Here is a tiny trained network, its code and every weight. The questions are about switching its units off for an input and a class, where a switched-off unit gives its printed mean instead of its output.

import numpy as np


def w(rows, s, z=0):
    codes = np.array(rows[::2]) - 128.0
    scale = np.full(codes.shape[1], s)
    scale[-1] = z or s
    return codes * scale


def f(y):
    return np.maximum(y, 0)


def log_softmax(a):
    a = a - a.max(-1, keepdims=True)
    return a - np.log(np.exp(a).sum(-1, keepdims=True))


def net(x, mask):
    res = np.array(x, float).reshape(1, 4) / 4 @ E
    y = f(res @ A[0][:, :-1].T + A[0][:, -1])
    res = res + np.where(mask, y, B[0][:, -1]) @ B[0][:, :-1]
    return log_softmax(res[-1] @ U[:, :-1].T + U[:, -1])


A, B = {}, {}
E = w([
[105,110,95,77,199,67,45,104,146,87,16,172],'x0',
[221,191,48,129,147,132,118,91,121,157,216,180],'x1',
[93,192,91,76,102,39,208,49,187,77,138,97],'x2',
[171,6,171,73,43,159,73,106,71,76,111,173],'x3',
],0.013)
A[0] = w([
[15,124,134,119,173,10,187,94,237,105,38,110,186],'neuron 1',
[146,95,169,88,86,154,155,116,177,173,113,139,3],'neuron 2',
[66,119,111,70,168,141,94,183,167,118,40,142,157],'neuron 3',
[93,21,216,109,92,152,12,180,30,66,34,254,169],'neuron 4',
[72,78,120,130,225,36,34,85,212,99,98,145,6],'neuron 5',
[69,177,114,97,150,121,228,106,193,79,143,41,31],'neuron 6',
[152,182,43,83,158,40,68,42,190,144,108,187,160],'neuron 7',
[178,30,145,126,149,207,33,91,78,116,98,186,104],'neuron 8',
[106,89,228,165,56,212,151,223,133,148,131,22,163],'neuron 9',
[106,138,192,118,20,135,214,110,99,77,218,59,171],'neuron 10',
],0.0069,0.0054)
B[0] = w([
[93,159,89,146,83,101,86,91,159,104,54,41,226],'neuron 1',
[99,108,118,110,132,179,108,119,132,127,149,141,134],'neuron 2',
[134,146,133,117,163,75,106,181,113,144,107,79,186],'neuron 3',
[207,60,161,43,202,89,97,80,145,180,95,107,253],'neuron 4',
[154,154,95,75,133,162,80,156,75,77,143,87,189],'neuron 5',
[82,164,146,177,133,105,199,66,168,119,140,115,181],'neuron 6',
[140,169,57,104,136,129,147,76,132,90,177,109,207],'neuron 7',
[166,71,171,95,174,175,85,108,163,123,173,155,203],'neuron 8',
[116,82,186,181,84,164,106,165,70,160,58,154,187],'neuron 9',
[88,68,162,128,93,134,171,135,128,142,145,254,185],'neuron 10',
],0.0096,0.024)
U = w([
[143,193,129,221,190,237,91,254,108,185,210,143,253],'0',
[53,176,205,200,121,140,180,138,165,152,114,117,119],'1',
[94,216,47,92,143,102,81,112,150,36,104,58,82],'2',
[100,71,194,83,142,111,82,196,104,130,59,90,49],'3',
[56,168,109,108,76,69,174,53,201,57,124,111,87],'4',
[179,211,29,115,144,134,172,106,136,114,251,204,202],'5',
[109,49,197,124,24,198,116,161,82,110,139,190,92],'6',
[218,66,152,44,171,142,69,78,128,117,126,137,154],'7',
],0.0098,0.0045)

Each question gives the input, the list of numbers given to net, and the class t.
The units are the neurons (one row each of A and B). Each row of codes is followed by its name. A weight is (code - 128) times the scale printed after its matrix; where a second scale follows, it is the last column's (A, B and U).
mask holds one flag per neuron, in row order. A switched-off neuron (its flag False) gives its mean, the last column of its row in B, instead of its output. The means were averaged over made-up inputs and are rounded, as every weight is.
A unit's drop is (log p(t) with every unit on - log p(t) with that unit switched off) / (log p(t) with every unit on - log p(t) with every unit switched off).
The circuit of an input: a set's keep is (log p(t) with only the set's units on - log p(t) with every unit switched off) / (log p(t) with every unit on - log p(t) with every unit switched off). Starting from all 10 units, units are removed one at a time, each time the one whose removal leaves the highest keep (on an exact tie, the one counted first), for as long as the keep stays at least 0.8.
circuit, biggest first: the units of the circuit, biggest drop first
unit that matters most: the unit with the biggest drop
top k neurons: the k neurons with the biggest drops, biggest first
drop when u is switched off: that unit's drop, to one decimal
input [2,6,-6,-8], class 5: top 2 neurons => [neuron 9; neuron 7]
input [-7,0,-7,-1], class 6: unit that matters most => neuron 9
input [0,8,7,-7], class 4: top 2 neurons => [neuron 6; neuron 1]
input [-4,-6,-1,7], class 6: top 4 neurons => [neuron 9; neuron 10; neuron 7; neuron 3]
input [-7,4,7,1], class 5: top 2 neurons => [neuron 1; neuron 9]
input [-1,0,2,-8], class 4: top 2 neurons => [neuron 6; neuron 5]
input [-8,1,6,-5], class 1: circuit, biggest first => [neuron 7; neuron 10]
input [-5,-7,-4,-7], class 1: top 4 neurons => [neuron 4; neuron 8; neuron 5; neuron 6]
input [-7,7,2,5], class 6: top 2 neurons => [neuron 10; neuron 7]
input [0,-1,3,-3], class 4: top 2 neurons => [neuron 5; neuron 6]
input [2,-7,-3,-8], class 2: top 2 neurons => [neuron 1; neuron 4]
input [-4,-7,3,-6], class 1: top 2 neurons => [neuron 9; neuron 7]
input [-4,3,-4,0], class 0: top 2 neurons => [neuron 4; neuron 1]
input [6,-1,4,4], class 2: unit that matters most => neuron 1
input [-3,-5,-6,-6], class 0: top 3 neurons => [neuron 4; neuron 1; neuron 10]
input [1,6,4,5], class 5: drop when neuron 4 is switched off => 0.3
input [2,0,-2,-3], class 2: drop when neuron 9 is switched off => 0.1
input [8,-8,-3,5], class 7: drop when neuron 4 is switched off => 1.1
